Below is a small trained network, with its code and all its weights. Each question gives an input and a target symbol and asks what happens when units are switched off, that is, made to give their printed mean instead of their output.

import numpy as np


def w(rows, s, z=0):
    codes = np.array(rows[::2]) - 128.0
    scale = np.full(codes.shape[1], s)
    scale[-1] = z or s
    return codes * scale


def f(y):
    return y / 2 * (1 + np.tanh(0.7978845608 * (y + 0.044715 * y**3)))


def softmax(a):
    e = np.exp(a - a.max(-1, keepdims=True))
    return e / e.sum(-1, keepdims=True)


def log_softmax(a):
    a = a - a.max(-1, keepdims=True)
    return a - np.log(np.exp(a).sum(-1, keepdims=True))


def net(x, mask):
    ids = ['αβδεζημξστ'.index(c) for c in x.split()]
    T = len(ids)
    res = E[ids] + P[:T]
    u = 0
    for l in range(2):
        r = res
        for j in range(2):
            rows = slice(2 * j, 2 * j + 2)
            q, k, v = (r @ M[l][rows].T for M in (Q, K, V))
            z = softmax(np.where(np.tri(T) > 0, q @ k.T / 2**0.5, -1e9)) @ v
            o = O[l][rows]
            res = res + np.where(mask[u + j], z, o[:, -1]) @ o[:, :-1]
        u += 2
        y = f(res @ A[l][:, :-1].T + A[l][:, -1])
        res = res + np.where(mask[u : u + 8], y, B[l][:, -1]) @ B[l][:, :-1]
        u += 8
    return log_softmax(res[-1] @ U[:, :-1].T + U[:, -1])


Q, K, V, O, A, B = {}, {}, {}, {}, {}, {}
E = w([
[98,117,209],'α',
[128,141,190],'β',
[57,63,48],'δ',
[140,140,198],'ε',
[207,81,87],'ζ',
[249,111,172],'η',
[128,158,183],'μ',
[209,87,79],'ξ',
[189,90,59],'σ',
[202,99,90],'τ',
],0.014)
P = w([
[65,2,255],'0',
[227,107,40],'1',
[198,198,18],'2',
[163,229,15],'3',
[135,209,36],'4',
[102,156,53],'5',
[99,99,93],'6',
[82,53,100],'7',
[51,29,102],'8',
],0.0062)
Q[0] = w([
[107,35,179],'L0H0',
[151,87,2],'L0H0',
[78,45,153],'L0H1',
[193,50,123],'L0H1',
],0.0071)
K[0] = w([
[105,64,198],'L0H0',
[95,106,38],'L0H0',
[119,2,131],'L0H1',
[165,85,166],'L0H1',
],0.0081)
V[0] = w([
[155,109,137],'L0H0',
[250,104,156],'L0H0',
[159,55,143],'L0H1',
[211,129,236],'L0H1',
],0.012)
O[0] = w([
[129,149,154,144],'L0H0',
[61,189,118,117],'L0H0',
[106,204,131,253],'L0H1',
[86,141,2,80],'L0H1',
],0.0087,0.0044)
A[0] = w([
[169,215,251,104],'L0N0',
[2,131,130,170],'L0N1',
[178,134,189,51],'L0N2',
[225,99,80,120],'L0N3',
[122,18,8,90],'L0N4',
[115,127,111,92],'L0N5',
[87,98,204,3],'L0N6',
[107,212,135,4],'L0N7',
],0.0097,0.0038)
B[0] = w([
[184,176,170,164],'L0N0',
[131,232,135,182],'L0N1',
[107,196,78,135],'L0N2',
[189,255,173,201],'L0N3',
[114,237,150,253],'L0N4',
[98,137,88,123],'L0N5',
[102,124,55,142],'L0N6',
[93,37,103,135],'L0N7',
],0.0067,0.0052)
Q[1] = w([
[126,160,145],'L1H0',
[182,138,109],'L1H0',
[170,110,203],'L1H1',
[225,254,143],'L1H1',
],0.0096)
K[1] = w([
[115,133,184],'L1H0',
[81,194,254],'L1H0',
[141,78,184],'L1H1',
[219,180,186],'L1H1',
],0.0063)
V[1] = w([
[62,74,47],'L1H0',
[253,216,53],'L1H0',
[171,62,3],'L1H1',
[28,143,65],'L1H1',
],0.0062)
O[1] = w([
[255,155,134,83],'L1H0',
[168,23,6,255],'L1H0',
[157,53,167,89],'L1H1',
[155,103,217,117],'L1H1',
],0.0067,0.0043)
A[1] = w([
[50,69,248,59],'L1N0',
[69,174,154,118],'L1N1',
[232,111,222,50],'L1N2',
[118,237,117,2],'L1N3',
[183,62,58,131],'L1N4',
[131,153,159,94],'L1N5',
[198,134,138,177],'L1N6',
[99,46,170,135],'L1N7',
],0.011,0.0054)
B[1] = w([
[200,208,36,188],'L1N0',
[251,113,34,163],'L1N1',
[18,188,103,131],'L1N2',
[203,2,81,230],'L1N3',
[29,108,208,254],'L1N4',
[156,126,137,113],'L1N5',
[102,148,241,231],'L1N6',
[216,47,156,169],'L1N7',
],0.0067,0.0034)
U = w([
[172,210,102,211],'α',
[144,122,113,49],'β',
[224,108,252,220],'δ',
[151,110,108,2],'ε',
[101,124,122,55],'ζ',
[99,103,35,53],'η',
[145,125,126,17],'μ',
[42,183,155,208],'ξ',
[149,42,155,124],'σ',
[60,104,148,205],'τ',
],0.012,0.0061)

Each question gives the input, a string of symbols that net reads in full, and the target symbol t.
The units are the heads (2 rows each of Q, K, V and O) and the neurons (one row each of A and B). Each row of codes is followed by its name. A weight is (code - 128) times the scale printed after its matrix; where a second scale follows, it is the last column's (O, A, B and U).
mask holds one flag per unit, layer by layer, with each layer's heads first. A switched-off unit (its flag False) gives its mean, the last column of its rows in O or B, instead of its output. The means were averaged over made-up inputs and are rounded, as every weight is.
A unit's drop is (log p(t) with every unit on - log p(t) with that unit switched off) / (log p(t) with every unit on - log p(t) with every unit switched off).
The circuit of an input: a set's keep is (log p(t) with only the set's units on - log p(t) with every unit switched off) / (log p(t) with every unit on - log p(t) with every unit switched off). Starting from the 12 units with the biggest drops (on a tie, the unit counted first), units are removed one at a time, each time the one whose removal leaves the highest keep (on an exact tie, the one counted first), for as long as the keep stays at least 0.8.
circuit, biggest first: the units of the circuit, biggest drop first
unit that matters most: the unit with the biggest drop
top k neurons: the k neurons with the biggest drops, biggest first
k most important neurons of layer l: the k neurons of layer l with the biggest drops, biggest first
which heads matter: for each layer, one digit per head in row order, 1 if its drop is at least 0.15 and else 0, layers parted by /
input τ δ δ δ β η σ δ ε, target α: 2 most important neurons of layer 1 : (L1N1; L1N4)
input μ η δ δ δ δ η ε ζ, target α: circuit, biggest first : (L0N3; L1H1)
input σ τ β η δ α, target α: unit that matters most : L0H0
input ξ σ δ β η ζ η η τ, target η: circuit, biggest first : (L0H1; L1H0)
input η η ε, target η: which heads matter : 00 / 00
input α τ η τ β δ, target α: which heads matter : 11 / 01
input α δ ξ, target δ: circuit, biggest first : (L1N6; L0N3)
input α δ δ δ τ δ, target σ: which heads matter : 11 / 00
input η δ τ η ζ η, target τ: which heads matter : 01 / 10
input δ α δ ζ, target δ: 3 most important neurons of layer 0 : (L0N3; L0N4; L0N1)
input δ δ δ σ δ η τ β, target α: which heads matter : 01 / 00
input δ δ δ δ ζ, target δ: top 2 neurons : (L1N6; L0N4)
input η α δ β ε δ α η ζ, target α: circuit, biggest first : (L0N4; L0H1)
input η η τ δ δ δ α α μ, target α: which heads matter : 10 / 01
input β δ α μ η δ α α, target α: unit that matters most : L1N0
input η δ η η δ δ δ δ σ, target δ: circuit, biggest first : (L0H0; L0N3)
input δ δ δ τ, target δ: top 3 neurons : (L1N6; L0N4; L1N3)
input τ τ δ δ δ δ σ ξ β, target α: top 3 neurons : (L1N4; L1N1; L0N0)
input α η β, target η: top 2 neurons : (L0N1; L1N6)
input δ δ α β η η τ, target η: unit that matters most : L1H1
input δ η δ β τ η δ δ, target σ: top 2 neurons : (L1N7; L0N3)
input τ β δ μ η δ μ δ ε, target α: 2 most important neurons of layer 1 : (L1N4; L1N1)
